arr =
[  0.92  13.03   2.42  19.33 -18.21   9.50  12.04   8.16  10.79   9.29
  10.02   5.98  10.56  20.04  14.05  10.41]
arr[0]	0.92
arr[4]	-18.21
arr[9]	9.29
arr[6]	12.04
arr[3]	19.33
arr[1]	13.03
arr[8]	10.79
arr[5]	9.50
arr[14]	14.05

grid =
[[-18 -26  20  24 -15]
 [-27  29  12  30   4]
 [ 17 -36  12 -27 -44]
 [-33  40  34 -54  15]
 [-42  45  48  33  34]
 [ 26  16  -7 -26 -29]
 [ 16 -27  51  49  19]
 [ 14   4  13  52  38]
 [-33  42  52 -30  17]]
Rows and columns are counted from 0.
(0, 0): -18
(8, 2): 52
(4, 4): 34
(2, 4): -44
(6, 1): -27
(0, 2): 20
(8, 0): -33
(3, 1): 40
(4, 0): -42
(0, 4): -15
(7, 1): 4
(6, 4): 19
(2, 2): 12
(2, 0): 17
(8, 3): -30
(5, 0): 26
(7, 0): 14
(2, 1): -36
(6, 3): 49
(5, 3): -26
(2, 3): -27
(7, 3): 52

M = array([-18,  -5, -18,  21, -56,  -4, -14,  -8,  -5,  16,  13,  11])
M[0]: -18
M[4]: -56
M[2]: -18
M[3]: 21
M[10]: 13
M[5]: -4

A =
[[-510  621  -69  633  402 -143 -321 -303]
 [ 467  125   36  625  -47  938  969  -67]]
A[0, 0]: -510
A[1, 6]: 969
A[1]: [467, 125, 36, 625, -47, 938, 969, -67]
A[0, 2]: -69
A[1, 2]: 36
A[:, 5]: [-143, 938]
A[1, 7]: -67
A[:, 0]: [-510, 467]

m =
[[-16  14  27  58 -13  25 -11  -3]
 [ 45 -12  16  41  -6  23 -19  11]
 [ 14 -32  -9 -31 -32  10 -12 -54]
 [  9 -32 -10 -30 -22  13  -3 -51]
 [-25  -1  26 -50  42   0  -9  11]
 [ -6   2 -38 -29   4  26   1 -54]
 [-17  -9 -34 -31   7  20  -6 -40]
 [-25  16 -33  38 -17 -30  11  23]
 [ 34  -1 -41 -35 -23  15 -15 -24]]
Indices start at 0.
row 0 col 0: -16
row 5 col 5: 26
row 0 col 6: -11
row 4 col 6: -9
row 8 col 6: -15
row 0 col 5: 25
row 7 col 4: -17
row 3 col 3: -30
row 8 col 0: 34
row 4 col 4: 42
row 5 col 4: 4
row 8 col 3: -35
row 2 col 3: -31
row 1 col 5: 23
row 8 col 2: -41
row 5 col 0: -6
row 4 col 5: 0
row 0 col 2: 27
row 6 col 0: -17
row 6 col 5: 20
row 7 col 7: 23
row 3 col 4: -22
row 6 col 7: -40
row 4 col 0: -25
row 2 col 4: -32
row 1 col 1: -12
row 0 col 1: 14
row 7 col 2: -33
row 1 col 0: 45
row 7 col 0: -25
row 3 col 0: 9
row 2 col 1: -32
row 2 col 7: -54

x = [-2  1 12 66 59]
x[0]: -2
x[-2]: 66

a =
-0.10,0.20,0.13,-0.06,0.12,0.14,-0.17,0.01,-0.22,-0.04,-0.28,0.10,0.00,0.11
-0.12,-0.06,-0.05,-0.02,-0.04,-0.03,0.09,-0.02,0.09,-0.09,0.04,-0.04,-0.02,-0.02
-0.20,-0.05,-0.03,-0.02,-0.02,-0.01,0.11,-0.03,0.11,-0.13,0.05,-0.02,0.01,-0.03
0.16,-0.02,-0.06,0.02,-0.06,-0.06,-0.03,0.04,-0.02,0.05,-0.06,-0.05,-0.09,-0.03
-0.18,0.09,0.17,0.03,0.20,0.10,0.02,-0.01,-0.05,-0.20,-0.03,0.17,0.19,-0.21
0.29,-0.10,-0.13,0.05,-0.13,-0.14,0.01,0.06,0.05,0.11,0.01,-0.11,-0.14,-0.08
a[0, -14]	-0.10
a[:, -2]	[0.00, -0.02, 0.01, -0.09, 0.19, -0.14]
a[-3]	[0.16, -0.02, -0.06, 0.02, -0.06, -0.06, -0.03, 0.04, -0.02, 0.05, -0.06, -0.05, -0.09, -0.03]
a[-6, 10]	-0.28
a[:, -12]	[0.13, -0.05, -0.03, -0.06, 0.17, -0.13]
a[3, -2]	-0.09
a[4, -10]	0.20
a[-4, 11]	-0.02
a[-2, 0]	-0.18
a[2, 8]	0.11
a[0, 5]	0.14
a[5, -7]	0.06
a[2]	[-0.20, -0.05, -0.03, -0.02, -0.02, -0.01, 0.11, -0.03, 0.11, -0.13, 0.05, -0.02, 0.01, -0.03]
a[-3, -9]	-0.06
a[1, -11]	-0.02
a[3, -14]	0.16
a[-3, -7]	0.04
a[0, 2]	0.13
a[2, -10]	-0.02
a[0, -3]	0.10
a[5, 10]	0.01
a[-4, 3]	-0.02
a[4, -12]	0.17
a[0, -10]	0.12
a[4]	[-0.18, 0.09, 0.17, 0.03, 0.20, 0.10, 0.02, -0.01, -0.05, -0.20, -0.03, 0.17, 0.19, -0.21]
a[4, -13]	0.09
a[3, -10]	-0.06
a[1, 4]	-0.04
a[0, -7]	0.01
a[0, 8]	-0.22
a[3, 1]	-0.02
a[:, 6]	[-0.17, 0.09, 0.11, -0.03, 0.02, 0.01]
a[-2, 12]	0.19
a[:, 13]	[0.11, -0.02, -0.03, -0.03, -0.21, -0.08]
a[2, 9]	-0.13

W =
[[-64  10  65 -68   0  24  41  66  63 -48  11  36  74  26 -30  -3]
 [ 35 -20  28 -36 -38 -65 -54  62 -54 -31 -66   4  19  37  39 -41]
 [ 61 -19  39  72 -26  13  67  69  33  37  26  39  -4   1  54  57]]
W[0,0] = -64
W[1,15] = -41
W[2,1] = -19
W[0,6] = 41
W[2,6] = 67
W[1,2] = 28
W[1,6] = -54
W[:, 9] = [-48, -31, 37]
W[2] = [61, -19, 39, 72, -26, 13, 67, 69, 33, 37, 26, 39, -4, 1, 54, 57]
W[:, 6] = [41, -54, 67]
W[1,8] = -54
W[2,9] = 37
W[1,0] = 35
W[0,8] = 63
W[0,12] = 74
W[2,7] = 69
W[:, 7] = [66, 62, 69]
W[2,13] = 1
W[0,9] = -48
